[  1  11 -11  -4  -4  -9  10 -17 -10   0  -8 -14   2 -24  19  -4  -3 -30
   2 -40 -63   3  13  -3  -4  -6 -15   9  -2  24 -45 -10   2 -35 -28  -7
   4  19 -23  -4   4  -7  -1 -15  17   4 -29   4  -4  -6  -3   9  -2 -50
  35 -29 -11   0   2   1 -15 -23  37 -20  13   0 -16   9  -9 -15 -15   1] | T
[-14  10  23  16  12   2 -18   1 -15  -1  -4  -7  27   7   3   5  -5 -38
  21 -19  -5   9  -3  -8  19  17   9 -12 -40   6   1   9 -15 -15 -11  -7
  11   1 -27   3   9  10  17  -6 -11   1  -2   4  -5 -13  -3   0  -6 -25
 -17 -13   3   2  15   6 -26 -22 -17  18  -4  -6   2  -5 -13   5 -14 -10] | C
[ -9  24  28  27  30  -2 -19  -7 -27 -21 -12 -19  37  -8   5   9   3 -67
  47 -67 -53  18   3  -4  25  10   6 -14 -61  13 -23  -8  -2 -34 -22  -1
   7  15 -47  15  15  12  20 -10  15   2 -14   5   7 -23  -4   5 -10 -53
  -5 -38  -2   0  12 -10 -30 -40  15   8 -13   4  -4 -12 -16   2 -17 -18] | C
[ 16  13 -13  -8 -17   4  32   5  -6 -10 -18  12  55  -9  11 -17 -14 -46
 -14 -10 -21  -7 -14   4  11   9   6 -16 -32  19 -42   8 -12 -37  11   3
   3  -3  26 -35  -8 -31  20  12  16   5   6  -7 -43 -23   1 -11   7  26
  11  -4  -3   7  17  19  -5  -3  22  -3 -10   8  -5   1   9  11   1  13] | N
[ -8   7  17  19  12  -5  19   3 -17   6   8   1  62  14  -9 -11  -7 -30
  12 -35 -28   3 -26   3  25  24  -6 -16 -46   0  -7 -21   9 -21  22   5
   7 -10  21  -5 -11  13  -7  14  -4   1   7  -5 -12 -15   0  -5  -2  26
 -10 -10  13   6  17  -6 -11   3  24   7 -21   0  -5 -15  -1  -1  14 -11] | K
[  2  12  -7 -26 -24  18  -1   9   2 -18 -21   4  -7 -13  21   3 -19 -32
 -13  34  40 -14  24 -21   1  -2  24  -5 -15  23 -12  46 -43 -21 -18  -8
   7   1 -29 -20  10 -22  22  -4   6   6   3   5 -14 -10  -6  -1   8 -22
 -14   5  -5   8   0  30 -28  -6 -29  25   7  -9   7   9  -5  14 -21   5] | D
[ -4  12  -1   4   1  -4   9  -4  -8   7  -7  -1  27  -8   5   5  -2 -22
   4 -26 -62  13  -8  -1  -6  11 -14  -3   0   9 -33 -10   8 -29   1   0
   8  18  -4 -17  -4  -9  12  -2  -2  -2   2  -2  -8 -20  -1   6   0 -26
  26 -17  -4   6   8  -9  -7 -21  39 -27   3   5 -19  -1  -6  -6  -4  -3] | W
[-18  -3  33  20  32  -6 -20  -8 -19  -5  10 -27  -2  -1 -13  -3   8 -34
  37 -55   0  19   4  -2  21   3   9  -4 -40   7  -3 -13  11   0 -24   5
  -2   2 -39  39  11  37   0  -7  13  -9 -11   3  30   3   0   4 -14 -44
 -18 -25  -2  -6  -1 -10 -30 -21 -15  23   7  -1   7  -1  -9   4 -10 -10] | C
[-10  13  11  11  -6   5  33   8 -16   1   4  14  73  32   1 -17 -14 -35
   3  -2   4  -8 -29   4  32  29   1 -33 -58  -2  -5   1 -19 -29  28   5
  12 -21  32 -24 -15  -3  10  20 -14   4   9  -6 -22 -18   0 -13   5  45
 -23   0  14   6  21   4 -22  20   7  23 -16  -6  -1  -2 -12   6   6  -7] | N
[-22 -28 -14 -44 -11  11 -14  -2  33  16  15   4 -89 -12 -15  15   9  84
 -35  55  58   1  13   2 -51  -7  13  27  84  -3  10  14  18  44  -7   7
  -3  16  -6   9   3  -1 -30 -12   8 -10  23   6  29  22  11  -2   2 -11
  20  28   0  -7 -35  -1  23   7 -43 -26  39   1  -2  23  15 -12   1  13] | Q
[-18   2  -9 -18 -17  -6  21 -22  -5  21  22  -2 -14   2   6  -3   1   8
 -17   3  12  -9  -4  -3  -2   8 -21   7  13   4 -10  -7  10  -8  13   3
   7  -3  15   5  -7  21 -13  -2  -6  -5 -32   2  12  20   0   6   4   2
   6   1   0  -2  -6   4 -20  17  12   9  12  -9  -5  17  -6 -14   6   0] | E
[ -48  -30    2  -27   18   -8  -20  -35    7   37   43  -38 -109  -14
  -19   16   29   72   -4  -35   12   25   14   -9  -43  -19  -23   50
   83    0   -8  -28   68   38  -20   15  -12   26  -15   67    7   57
  -49  -36   24  -24  -27   14   73   50    8   18  -10  -70   43  -17
   -3  -13  -44  -26    1   -7   -8  -23   50   -3  -13   30    3  -41
    5    1] | Q
[ 27  11 -16  -5  -5   0 -22  26  15  -8 -32  25 -22  -3  27  22  -5   9
   2  44 -54   3  -2  -5 -31  -6   3  -4  40  -6   4  17 -35 -11  -4 -21
   5  14  -6 -43   4 -43  25   6 -30  13  29  -1  -9 -15   0   1   3 -18
  17  18 -11   6   6  -6  45 -21  25 -35  -6  -1  -9 -23 -12   1 -10  -5] | W
[ 32   3 -23  -8 -26   5  27   1   0 -15  -6  10   9  -1  16 -20  -6 -12
 -21  31  34 -24   8  -4   8 -16   6  -3 -11   7   8  20 -20  -2  12  -3
 -11 -23  30 -11  -8 -19   0   9   6  10 -10  -5 -30   2  -5   3  12  43
  -8  12   1   5  -5  22  10  33  -8  17 -15  -2  12   5  11  14   6   8] | Q
[-67  14  38   8  33   2 -15  21  -9  34  -2   2  74  11 -17  29  -3  -8
  37 -51 -94  52 -43   4 -19  79   6 -20 -20 -15 -46 -17  25 -33  16   8
  29  39 -27 -37 -11  14  43   7 -22 -16  70  -5  18 -52  12 -32 -13 -50
  12 -23   7   7  21 -28 -28 -58  28 -57  22  19 -37  -6 -22 -26  -1  -9] | Q
[ -9   2  28  22  25  -6 -18 -10 -16 -10   1 -30   3  -3  -5   5   5 -40
  36 -47  -4  11   7  -3  19  -2   2  -4 -36   7   2  -8   7  -7 -25   3
  -3   3 -33  35  12  27  -3 -10  14  -2 -21   4  19   2  -7  14 -11 -33
 -17 -25   2  -2   2  -6 -27 -17 -11  20  -4  -2   7  -3  -7   3 -13  -2] | C
[ -19   25   20    7   -6   -2   47   12  -45   -1    4  -27   77   -2
   13  -25  -12 -107   14  -83  -19   -3   -3  -12   57   27   -8  -23
 -103   35  -54   -4    4  -66    6    3   12   -8   -1    3   -3   18
   12    1   22   -1  -40   -1  -20  -22    2    1    4  -14  -14  -49
    7    7   22   26  -79   -1   25   47    2   -4  -11   18  -13    0
  -15   -5] | N
